W =
[[-5.22  5.56 -7.03 -5.66 -5.63]
 [-5.70  5.95 -6.53 -6.00 -5.60]
 [ 6.19 -5.97  6.35  6.66  6.11]
 [ 5.58 -5.64  6.46  5.66  4.84]
 [-6.08  5.29 -7.07 -5.79 -6.46]
 [-5.69  6.56 -6.50 -6.61 -5.66]
 [ 6.17 -6.47  6.53  5.96  5.46]
 [ 5.60 -6.39  6.43  6.41  6.04]
 [-6.14  6.69 -6.04 -6.17 -6.05]]
Indices start at 0.
(0, 0) => -5.22
(3, 1) => -5.64
(7, 3) => 6.41
(8, 0) => -6.14
(1, 1) => 5.95
(2, 1) => -5.97
(6, 2) => 6.53
(8, 2) => -6.04
(7, 1) => -6.39
(5, 3) => -6.61
(6, 1) => -6.47
(5, 0) => -5.69
(6, 0) => 6.17
(2, 4) => 6.11
(0, 1) => 5.56
(2, 3) => 6.66
(6, 3) => 5.96
(4, 3) => -5.79
(0, 4) => -5.63
(1, 0) => -5.70
(2, 2) => 6.35
(3, 3) => 5.66
(8, 3) => -6.17
(7, 4) => 6.04
(1, 2) => -6.53
(1, 4) => -5.60
(7, 2) => 6.43
(4, 4) => -6.46

x = [ 0.91  0.82  0.79  2.08  7.01 -0.02  0.68  1.08]
x[0]: 0.91
x[7]: 1.08
x[6]: 0.68
x[1]: 0.82

X =
[[59 31  8 70 24 32]
 [49 28 17 99 25 19]]
X[0][0] => 59
X[1][1] => 28
X[1] => [49, 28, 17, 99, 25, 19]
X[1][2] => 17
X[1][4] => 25

grid =
4	5	8	4	3	4	4	6	5
8	5	3	6	5	6	5	5	4
7	5	6	8	5	6	6	5	5
6	4	7	8	6	6	6	5	5
7	5	5	8	4	6	7	6	4
1	4	4	4	4	4	5	5	5
6	5	7	4	6	4	2	4	6
4	3	3	7	6	5	7	4	5
4	5	3	3	7	4	3	3	5
3	4	7	5	7	4	4	3	7
4	5	5	2	5	3	2	4	5
2	4	2	3	4	5	5	5	4
6	4	3	7	5	6	7	5	4
6	7	6	3	3	5	4	6	4
7	6	6	4	3	5	4	6	4
4	4	2	6	4	6	7	5	4
Rows and columns are counted from 0.
(0, 0): 4
(13, 0): 6
(6, 4): 6
(0, 3): 4
(13, 6): 4
(13, 1): 7
(10, 3): 2
(11, 0): 2
(0, 4): 3
(11, 7): 5
(3, 5): 6
(1, 6): 5
(10, 2): 5
(15, 7): 5
(3, 7): 5
(12, 5): 6
(2, 3): 8
(3, 3): 8
(15, 3): 6
(7, 3): 7
(6, 5): 4
(14, 2): 6
(5, 8): 5
(14, 5): 5
(1, 8): 4
(11, 1): 4
(12, 0): 6
(2, 8): 5
(13, 5): 5
(15, 1): 4
(0, 8): 5
(10, 4): 5
(9, 5): 4

A =
[[ 3.89 -0.77 -2.54 -1.63 -0.56]
 [-2.10  2.14 -3.04  6.84  2.39]
 [-0.77 -0.88  4.32 -4.81 -2.27]
 [-1.63  2.45 -2.34  4.86  1.03]
 [-1.70 -0.18  2.55 -1.20 -0.29]
 [ 7.48 -3.25 -2.31 -7.16 -1.31]
 [-2.21 -0.42  4.41 -3.61 -2.03]]
A[-7][0] -> 3.89
A[-4][1] -> 2.45
A[-6][-2] -> 6.84
A[-5][-4] -> -0.88
A[5][-1] -> -1.31
A[-3][-5] -> -1.70
A[-6][-5] -> -2.10
A[1][-1] -> 2.39
A[2][-1] -> -2.27
A[:, 4] -> [-0.56, 2.39, -2.27, 1.03, -0.29, -1.31, -2.03]
A[0][-2] -> -1.63
A[4][4] -> -0.29
A[-7] -> [3.89, -0.77, -2.54, -1.63, -0.56]
A[3][-5] -> -1.63
A[3][3] -> 4.86
A[-4] -> [-1.63, 2.45, -2.34, 4.86, 1.03]
A[-5][-3] -> 4.32
A[:, -2] -> [-1.63, 6.84, -4.81, 4.86, -1.20, -7.16, -3.61]
A[5] -> [7.48, -3.25, -2.31, -7.16, -1.31]
A[-3] -> [-1.70, -0.18, 2.55, -1.20, -0.29]
A[0][1] -> -0.77
A[:, 0] -> [3.89, -2.10, -0.77, -1.63, -1.70, 7.48, -2.21]
A[:, -3] -> [-2.54, -3.04, 4.32, -2.34, 2.55, -2.31, 4.41]
A[6][0] -> -2.21

m =    1.8   -23.5  -114.0   155.3    43.3    41.6
m[-6] = 1.8
m[2] = -114.0
m[-5] = -23.5
